Here is a tiny trained network, its code and every weight. The questions are about switching its units off for an input and a target symbol, where a switched-off unit gives its printed mean instead of its output.

import numpy as np


def w(rows, s, z=0):
    codes = np.array(rows[::2]) - 128.0
    scale = np.full(codes.shape[1], s)
    scale[-1] = z or s
    return codes * scale


def norm(h):
    return h / np.sqrt((h * h).mean(-1, keepdims=True) + 1e-5)


def f(y):
    return np.maximum(y, 0)


def softmax(a):
    e = np.exp(a - a.max(-1, keepdims=True))
    return e / e.sum(-1, keepdims=True)


def log_softmax(a):
    a = a - a.max(-1, keepdims=True)
    return a - np.log(np.exp(a).sum(-1, keepdims=True))


def net(x, mask):
    ids = ['ΓΦαβδθμπψω'.index(c) for c in x.split()]
    T = len(ids)
    res = E[ids] + P[:T]
    r = norm(res)
    for j in range(3):
        rows = slice(2 * j, 2 * j + 2)
        q, k, v = (r @ M[0][rows].T for M in (Q, K, V))
        z = softmax(np.where(np.tri(T) > 0, q @ k.T / 2**0.5, -1e9)) @ v
        o = O[0][rows]
        res = res + np.where(mask[j], z, o[:, -1]) @ o[:, :-1]
    y = f(norm(res) @ A[0][:, :-1].T + A[0][:, -1])
    res = res + np.where(mask[3:15], y, B[0][:, -1]) @ B[0][:, :-1]
    return log_softmax(norm(res)[-1] @ U[:, :-1].T + U[:, -1])


Q, K, V, O, A, B = {}, {}, {}, {}, {}, {}
E = w([
[200,115,88,149,155,209,108,132,107,160,70,134],'Γ',
[136,92,73,127,190,154,99,112,148,143,43,102],'Φ',
[127,155,175,32,22,82,170,232,120,75,10,141],'α',
[184,162,140,137,149,186,158,90,195,224,60,153],'β',
[196,161,148,154,104,183,153,106,152,251,89,159],'δ',
[135,111,172,90,60,70,132,27,158,123,94,252],'θ',
[195,115,85,159,94,174,73,180,28,242,120,190],'μ',
[105,127,126,134,136,169,131,151,152,247,90,206],'π',
[134,214,222,200,225,109,39,187,122,95,197,71],'ψ',
[86,74,28,167,95,142,25,167,98,92,90,111],'ω',
],0.017)
P = w([
[202,8,122,126,163,99,119,91,215,86,211,152],'0',
[161,125,126,87,158,141,55,84,145,179,74,93],'1',
[169,137,131,127,117,142,91,78,119,139,79,110],'2',
[160,140,127,142,108,143,109,94,110,131,80,115],'3',
[147,140,129,154,111,131,129,105,108,137,77,114],'4',
[133,141,122,159,111,121,139,117,107,144,76,120],'5',
[121,141,124,170,110,115,153,128,107,151,77,119],'6',
[117,141,117,175,110,109,161,139,103,153,76,125],'7',
],0.018)
Q[0] = w([
[85,131,88,81,114,197,193,77,110,94,183,107],'h1',
[132,118,90,89,117,129,162,89,130,125,159,125],'h1',
[118,131,108,83,105,167,131,181,143,170,18,123],'h2',
[112,255,172,189,188,69,30,164,118,120,147,110],'h2',
[102,148,109,74,158,168,95,197,116,184,100,129],'h3',
[176,104,127,137,85,144,84,118,108,222,25,138],'h3',
],0.009)
K[0] = w([
[104,164,114,169,136,151,109,85,48,181,111,109],'h1',
[81,168,113,136,123,114,110,58,90,153,133,135],'h1',
[181,60,88,158,107,98,107,113,182,125,157,134],'h2',
[136,163,173,86,117,166,150,254,102,122,69,67],'h2',
[127,115,114,182,142,133,207,148,110,146,159,122],'h3',
[147,149,141,39,55,127,175,220,112,125,20,128],'h3',
],0.0093)
V[0] = w([
[68,116,150,92,145,127,160,114,125,152,118,186],'h1',
[92,125,98,177,233,209,138,37,115,152,188,155],'h1',
[131,187,194,173,151,118,136,83,174,140,135,102],'h2',
[96,129,127,89,151,71,125,107,141,25,61,100],'h2',
[181,4,89,106,106,107,177,109,178,124,144,178],'h3',
[126,154,164,59,119,87,113,163,144,71,113,129],'h3',
],0.013)
O[0] = w([
[126,79,223,180,119,172,140,155,114,94,142,98,65],'h1',
[148,166,127,168,86,170,114,106,149,8,150,146,140],'h1',
[144,113,98,105,113,97,113,188,150,170,164,108,149],'h2',
[88,170,104,84,124,171,121,170,143,94,127,129,120],'h2',
[109,90,102,76,158,138,149,126,75,125,173,138,253],'h3',
[140,145,131,140,147,129,178,153,139,68,110,155,167],'h3',
],0.018,0.0048)
A[0] = w([
[188,159,146,138,133,132,166,147,190,34,114,156,45],'n1',
[130,160,73,144,98,195,160,161,188,38,145,154,2],'n2',
[194,132,179,197,136,40,76,148,207,146,200,112,114],'n3',
[118,147,126,186,132,205,44,138,107,148,150,96,130],'n4',
[171,131,126,57,103,160,52,35,164,168,214,129,125],'n5',
[55,66,176,54,77,118,218,134,47,150,186,137,27],'n6',
[93,83,97,95,196,141,89,151,132,226,140,105,110],'n7',
[149,108,138,78,145,151,83,9,176,140,159,147,136],'n8',
[85,156,167,118,151,201,132,175,140,140,79,122,19],'n9',
[149,44,54,145,156,138,41,147,85,100,245,71,57],'n10',
[105,55,11,216,138,218,85,103,140,161,185,131,130],'n11',
[148,27,148,135,139,161,60,104,176,140,229,67,62],'n12',
],0.015,0.0077)
B[0] = w([
[118,130,90,126,116,156,83,116,117,126,194,81,170],'n1',
[162,102,177,72,126,109,196,97,131,205,139,132,159],'n2',
[49,135,140,80,78,162,105,146,100,124,109,90,195],'n3',
[144,107,107,131,108,47,186,114,102,134,92,127,216],'n4',
[190,66,167,196,185,148,165,87,116,112,59,161,252],'n5',
[54,207,108,112,55,142,102,179,129,105,143,44,189],'n6',
[155,124,150,161,158,137,195,90,113,108,126,159,184],'n7',
[213,74,113,153,162,80,122,147,150,210,68,165,228],'n8',
[137,54,127,166,107,151,58,156,146,128,111,181,150],'n9',
[239,45,143,207,252,132,198,81,138,153,49,230,210],'n10',
[117,73,90,174,99,99,87,136,94,231,101,70,229],'n11',
[174,147,37,129,185,116,130,87,145,175,84,197,188],'n12',
],0.017,0.015)
U = w([
[142,30,153,152,145,162,80,225,142,91,175,129,123],'Γ',
[73,191,118,124,163,185,80,47,66,67,55,197,93],'Φ',
[52,118,144,102,217,104,101,124,91,171,220,36,255],'α',
[184,69,179,144,210,80,166,63,107,144,130,184,140],'β',
[119,109,86,154,59,96,99,127,119,180,209,33,198],'δ',
[145,81,130,105,67,76,136,146,81,177,2,71,7],'θ',
[184,121,145,61,79,216,173,79,149,152,163,135,119],'μ',
[198,201,34,87,162,77,109,178,178,168,179,142,112],'π',
[135,89,221,180,143,158,164,76,74,36,164,46,151],'ψ',
[177,226,76,141,128,121,187,35,102,70,131,104,115],'ω',
],0.0091,0.01)

Each question gives the input, a string of symbols that net reads in full, and the target symbol t.
The units are the heads (2 rows each of Q, K, V and O) and the neurons (one row each of A and B). Each row of codes is followed by its name. A weight is (code - 128) times the scale printed after its matrix; where a second scale follows, it is the last column's (O, A, B and U).
mask holds one flag per unit, heads first, then neurons. A switched-off unit (its flag False) gives its mean, the last column of its rows in O or B, instead of its output. The means were averaged over made-up inputs and are rounded, as every weight is.
A unit's drop is (log p(t) with every unit on - log p(t) with that unit switched off) / (log p(t) with every unit on - log p(t) with every unit switched off).
The circuit of an input: a set's keep is (log p(t) with only the set's units on - log p(t) with every unit switched off) / (log p(t) with every unit on - log p(t) with every unit switched off). Starting from the 12 units with the biggest drops (on a tie, the unit counted first), units are removed one at a time, each time the one whose removal leaves the highest keep (on an exact tie, the one counted first), for as long as the keep stays at least 0.8.
circuit, biggest first: the units of the circuit, biggest drop first
unit that matters most: the unit with the biggest drop
top k neurons: the k neurons with the biggest drops, biggest first
heads that matter: for each layer, one digit per head in row order, 1 if its drop is at least 0.15 and else 0, layers parted by /
input θ ω π ψ ψ, target θ: circuit, biggest first : h3, n3
input π ψ ω Γ ω Γ π, target θ: circuit, biggest first : n10
input π θ θ α μ β, target ψ: top 2 neurons : n8, n11
input π α ω θ, target ψ: top 2 neurons : n8, n12
input α ψ ψ, target α: circuit, biggest first : h1, n5
input θ Φ α θ π ψ ψ, target Γ: circuit, biggest first : n9, h2, h1, n10
input ω θ δ β β π ψ θ, target θ: heads that matter : 001
input θ θ θ, target δ: circuit, biggest first : n6, h1, h3, n10
input Φ ψ ψ θ β ω ω ψ, target δ: circuit, biggest first : h1, n5, n1
input θ δ ψ δ ω θ, target θ: circuit, biggest first : n6, h1
input δ θ δ ψ Φ δ β β, target θ: circuit, biggest first : n3, n10, h2
input Γ δ α, target ω: circuit, biggest first : h3, n11, n8, n1
input π β α, target ψ: top 2 neurons : n11, n8
input δ α μ, target θ: heads that matter : 111
input ω ψ ψ μ Γ α δ, target Φ: unit that matters most : h2
input ψ α μ, target π: top 3 neurons : n5, n10, n11
input Γ π Γ θ β α, target ω: heads that matter : 011
input π ψ β ψ θ θ ψ, target δ: top 2 neurons : n5, n1
input π θ π ω θ θ ψ α, target ψ: heads that matter : 111
input ω α θ Φ θ θ π ψ, target Φ: top 2 neurons : n8, n10
input δ ω δ α Φ, target θ: unit that matters most : h3
input π θ ω α β θ, target ψ: top 4 neurons : n8, n11, n12, n10
input Γ δ α μ Φ, target ω: heads that matter : 011
input ψ ψ θ π α Φ ω, target π: top 3 neurons : n5, n11, n10
input δ μ β θ θ θ, target δ: heads that matter : 100
input θ δ ψ ψ θ α θ δ, target Γ: heads that matter : 101
